Below is a small trained network, with its code and all its weights. Each question gives an input and a class and asks what happens when units are switched off, that is, made to give their printed mean instead of their output.

import numpy as np


def w(rows, s, z=0):
    codes = np.array(rows[::2]) - 128.0
    scale = np.full(codes.shape[1], s)
    scale[-1] = z or s
    return codes * scale


def norm(h):
    return h / np.sqrt((h * h).mean(-1, keepdims=True) + 1e-5)


def f(y):
    return np.maximum(y, 0)


def log_softmax(a):
    a = a - a.max(-1, keepdims=True)
    return a - np.log(np.exp(a).sum(-1, keepdims=True))


def net(x, mask):
    res = np.array(x, float).reshape(1, 8) / 4 @ E
    u = 0
    for l in range(2):
        y = f(norm(res) @ A[l][:, :-1].T + A[l][:, -1])
        res = res + np.where(mask[u : u + 13], y, B[l][:, -1]) @ B[l][:, :-1]
        u += 13
    return log_softmax(norm(res)[-1] @ U[:, :-1].T + U[:, -1])


A, B = {}, {}
E = w([
[64,19,107,132,131],'x0',
[129,126,129,127,126],'x1',
[128,128,132,128,130],'x2',
[114,146,116,254,165],'x3',
[129,127,130,129,125],'x4',
[129,127,127,129,126],'x5',
[128,128,129,127,130],'x6',
[28,154,222,146,66],'x7',
],0.0075)
A[0] = w([
[127,8,81,135,152,86],'0.n1',
[131,129,114,172,115,142],'0.n2',
[142,118,131,72,90,37],'0.n3',
[148,124,100,115,120,114],'0.n4',
[186,165,79,121,187,133],'0.n5',
[162,155,99,108,163,135],'0.n6',
[49,48,125,130,132,49],'0.n7',
[138,120,128,165,139,25],'0.n8',
[85,143,161,136,88,151],'0.n9',
[125,128,130,127,121,63],'0.n10',
[102,124,158,108,130,4],'0.n11',
[110,180,182,135,79,116],'0.n12',
[131,132,107,255,129,186],'0.n13',
],0.0099,0.003)
B[0] = w([
[57,235,63,12,236,231],'0.n1',
[116,129,140,154,168,167],'0.n2',
[121,115,161,217,194,166],'0.n3',
[94,105,203,121,135,157],'0.n4',
[165,36,188,189,62,228],'0.n5',
[113,84,182,149,99,190],'0.n6',
[211,16,203,205,46,204],'0.n7',
[151,145,17,124,93,140],'0.n8',
[42,174,156,136,90,198],'0.n9',
[143,123,87,144,129,128],'0.n10',
[127,121,79,155,105,139],'0.n11',
[126,137,91,29,196,205],'0.n12',
[117,131,166,198,253,253],'0.n13',
],0.0057,0.0062)
A[1] = w([
[113,159,104,207,113,133],'1.n1',
[184,93,104,51,95,137],'1.n2',
[187,164,124,89,68,106],'1.n3',
[98,113,80,60,129,69],'1.n4',
[151,81,169,179,106,98],'1.n5',
[110,195,106,67,90,22],'1.n6',
[193,98,123,87,32,64],'1.n7',
[103,131,128,63,46,115],'1.n8',
[126,64,127,129,6,3],'1.n9',
[95,215,131,128,138,57],'1.n10',
[98,136,139,69,54,134],'1.n11',
[143,141,105,228,156,61],'1.n12',
[116,118,86,82,125,53],'1.n13',
],0.011,0.0056)
B[1] = w([
[143,115,174,62,96,215],'1.n1',
[47,148,205,127,78,249],'1.n2',
[81,95,114,216,104,185],'1.n3',
[200,163,143,84,85,191],'1.n4',
[173,121,151,149,85,220],'1.n5',
[202,162,78,210,35,166],'1.n6',
[49,96,185,193,201,187],'1.n7',
[164,128,49,145,132,225],'1.n8',
[33,98,12,96,136,165],'1.n9',
[115,203,117,97,178,184],'1.n10',
[170,122,63,153,134,238],'1.n11',
[149,132,92,54,65,252],'1.n12',
[178,139,147,90,112,154],'1.n13',
],0.011,0.0041)
U = w([
[73,76,207,197,96,244],'0',
[125,117,148,16,103,129],'1',
[253,119,155,157,119,140],'2',
[126,100,69,127,236,196],'3',
[153,211,42,170,67,92],'4',
[62,71,28,120,77,14],'5',
[100,242,183,127,180,4],'6',
],0.022,0.0025)

Each question gives the input, the list of numbers given to net, and the class t.
The units are the neurons (one row each of A and B). Each row of codes is followed by its name. A weight is (code - 128) times the scale printed after its matrix; where a second scale follows, it is the last column's (A, B and U).
mask holds one flag per neuron, layer by layer. A switched-off neuron (its flag False) gives its mean, the last column of its row in B, instead of its output. The means were averaged over made-up inputs and are rounded, as every weight is.
A unit's drop is (log p(t) with every unit on - log p(t) with that unit switched off) / (log p(t) with every unit on - log p(t) with every unit switched off).
The circuit of an input: a set's keep is (log p(t) with only the set's units on - log p(t) with every unit switched off) / (log p(t) with every unit on - log p(t) with every unit switched off). Starting from the 12 units with the biggest drops (on a tie, the unit counted first), units are removed one at a time, each time the one whose removal leaves the highest keep (on an exact tie, the one counted first), for as long as the keep stays at least 0.8.
circuit, biggest first: the units of the circuit, biggest drop first
unit that matters most: the unit with the biggest drop
top k neurons: the k neurons with the biggest drops, biggest first
k most important neurons of layer l: the k neurons of layer l with the biggest drops, biggest first
drop when u is switched off: that unit's drop, to one decimal
input [2,8,-1,-1,-3,6,-8,1], class 5: circuit, biggest first => [0.n13 1.n9]
input [-7,-5,-2,-3,-4,8,-4,1], class 4: circuit, biggest first => [0.n13 1.n6]
input [7,1,4,2,0,2,7,-2], class 3: circuit, biggest first => [0.n1]
input [-8,-4,-7,7,3,2,-8,0], class 2: circuit, biggest first => [0.n1 1.n1]
input [7,-7,1,0,2,4,1,-4], class 1: circuit, biggest first => [0.n1 0.n13 1.n4]
input [-1,-3,7,8,1,3,-5,-6], class 2: circuit, biggest first => [0.n5 1.n1]
input [4,-8,-4,-2,5,-3,0,3], class 5: circuit, biggest first => [1.n9 0.n13]
input [5,1,-1,5,4,-5,4,0], class 3: 3 most important neurons of layer 0 => [0.n1 0.n13 0.n5]
input [7,3,8,3,8,2,6,0], class 3: 3 most important neurons of layer 0 => [0.n1 0.n5 0.n6]
input [4,-1,-1,4,4,-8,-1,0], class 3: top 2 neurons => [0.n1 0.n13]
input [-6,-1,8,-8,4,0,-6,0], class 0: top 3 neurons => [0.n1 1.n7 1.n2]
input [0,6,-8,-2,8,-8,3,8], class 4: top 2 neurons => [0.n5 0.n12]
input [0,6,-5,3,-1,6,-6,-1], class 2: 3 most important neurons of layer 1 => [1.n12 1.n1 1.n9]
input [-6,-6,7,6,-1,-5,-1,-1], class 2: top 2 neurons => [0.n1 0.n5]
input [7,4,-6,-7,2,6,8,3], class 5: unit that matters most => 0.n7
input [-7,-3,4,-2,-7,6,-1,4], class 4: top 2 neurons => [0.n13 1.n6]
input [-4,-4,-7,-1,1,4,1,1], class 4: 2 most important neurons of layer 0 => [0.n13 0.n7]
input [2,-3,-3,0,-6,6,6,5], class 5: top 2 neurons => [0.n13 1.n9]
input [-7,-7,-1,-7,4,-7,4,1], class 4: top 2 neurons => [0.n7 1.n6]
input [-8,6,-6,-7,7,6,0,-1], class 0: top neuron => [0.n1]
input [-6,-6,2,0,-1,-3,2,5], class 4: top 2 neurons => [0.n13 1.n6]
input [-2,6,-3,-3,7,-8,-6,2], class 4: drop when 0.n13 is switched off => 1.1
input [-4,4,1,-8,1,-3,0,2], class 4: top 2 neurons => [0.n7 0.n5]
input [3,1,-5,-1,7,-3,0,-6], class 1: top 2 neurons => [0.n1 0.n13]
input [5,3,7,-1,6,-3,-4,6], class 5: drop when 1.n9 is switched off => 0.3
input [0,6,-4,2,-3,1,-5,6], class 6: drop when 0.n5 is switched off => 0.6
input [-7,-7,2,-3,-7,-5,-7,-8], class 0: drop when 0.n13 is switched off => 0.0
